[[136 123 114 123 127 112 135 104 109]
 [113 133 146 146 148 150 137 120 139]
 [139 134 133 138 131 138 118 136 144]
 [131 136 143 130 136 157 132 125 148]
 [137 116 128 130 130 124 134 129 117]]
->
[[104 109 136 123 114 123 127 112 135]
 [120 139 113 133 146 146 148 150 137]
 [136 144 139 134 133 138 131 138 118]
 [125 148 131 136 143 130 136 157 132]
 [129 117 137 116 128 130 130 124 134]]

[[119 150 107 147 131 143 157]
 [107 143 126 112 150 150 133]
 [105 142 142 105 137 127 117]
 [117 111 120 130 105 108 144]
 [ 99 113 115 135 136 141 119]
 [101 157 133 123 142 121 149]
 [117 131 146 103 144 138 146]
 [154 130 125 149 134 152 145]
 [106 143 107 138 109 129 145]
 [130 116 152 112 107 155 102]
 [137 109 109 155 135 139 150]
 [104 114 156 102 113 108  99]]
->
[[143 157 119 150 107 147 131]
 [150 133 107 143 126 112 150]
 [127 117 105 142 142 105 137]
 [108 144 117 111 120 130 105]
 [141 119  99 113 115 135 136]
 [121 149 101 157 133 123 142]
 [138 146 117 131 146 103 144]
 [152 145 154 130 125 149 134]
 [129 145 106 143 107 138 109]
 [155 102 130 116 152 112 107]
 [139 150 137 109 109 155 135]
 [108  99 104 114 156 102 113]]

[[132 141 135 131  99 100 127 145 145]
 [113 138 152 108  99 116 126 118 101]
 [117 135 112 130 135 114 104 105 115]
 [115 126 119 108 128 133 156 131 118]
 [ 98 141 156 101 100 149 130 118 141]
 [115 100 156 100 101  99 107 138 125]
 [146 100 140 144 101 100 126 113 109]
 [104 131 107 131 107 115 153 109 116]]
->
[[145 145 132 141 135 131  99 100 127]
 [118 101 113 138 152 108  99 116 126]
 [105 115 117 135 112 130 135 114 104]
 [131 118 115 126 119 108 128 133 156]
 [118 141  98 141 156 101 100 149 130]
 [138 125 115 100 156 100 101  99 107]
 [113 109 146 100 140 144 101 100 126]
 [109 116 104 131 107 131 107 115 153]]

[[119 126 136 107 126 121 117 122 103 144 122 135 125 139 106]
 [122 139 113 132 139 123 138 116 104 144 131 143 154 140 133]]
->
[[139 106 119 126 136 107 126 121 117 122 103 144 122 135 125]
 [140 133 122 139 113 132 139 123 138 116 104 144 131 143 154]]

[[121 123 138 118 123 115 127 126]
 [131 129 122 131 132 136 121 135]
 [149 145 116 133 140 130 125 120]]
->
[[127 126 121 123 138 118 123 115]
 [121 135 131 129 122 131 132 136]
 [125 120 149 145 116 133 140 130]]

[[152 106 124 119]
 [151 134 133 119]
 [142 111 137 148]
 [154 122 119 134]
 [139 140 146 123]
 [113 128 135 107]]
->
[[124 119 152 106]
 [133 119 151 134]
 [137 148 142 111]
 [119 134 154 122]
 [146 123 139 140]
 [135 107 113 128]]
---
[[130 136 144 106]
 [125 119 112 151]
 [130 136 144 106]]
->
[[136 144]
 [119 112]]

[[139 118 122 110 155]
 [140 115 129 127 141]
 [137 121 132 129 137]]
->
[[118 122]
 [115 129]]

[[132 129 135]
 [129 128 150]
 [124 126 129]
 [130 128 126]]
->
[[129 135]
 [128 150]]

[[125 137 135]
 [126 151 140]]
->
[[137 135]
 [151 140]]

[[124 135 131 140 137]
 [127 127 150 119 114]
 [125 128 132 131 127]
 [137 151 138 127 126]]
->
[[135 131]
 [127 150]]

[[132 105 115 151]
 [126 147 138 106]
 [153 114 145 133]
 [107 139 109 119]
 [133 107 119 152]]
->
[[105 115]
 [147 138]]

[[126 128 125 136 113]
 [127 128 147 129 100]]
->
[[128 125]
 [128 147]]
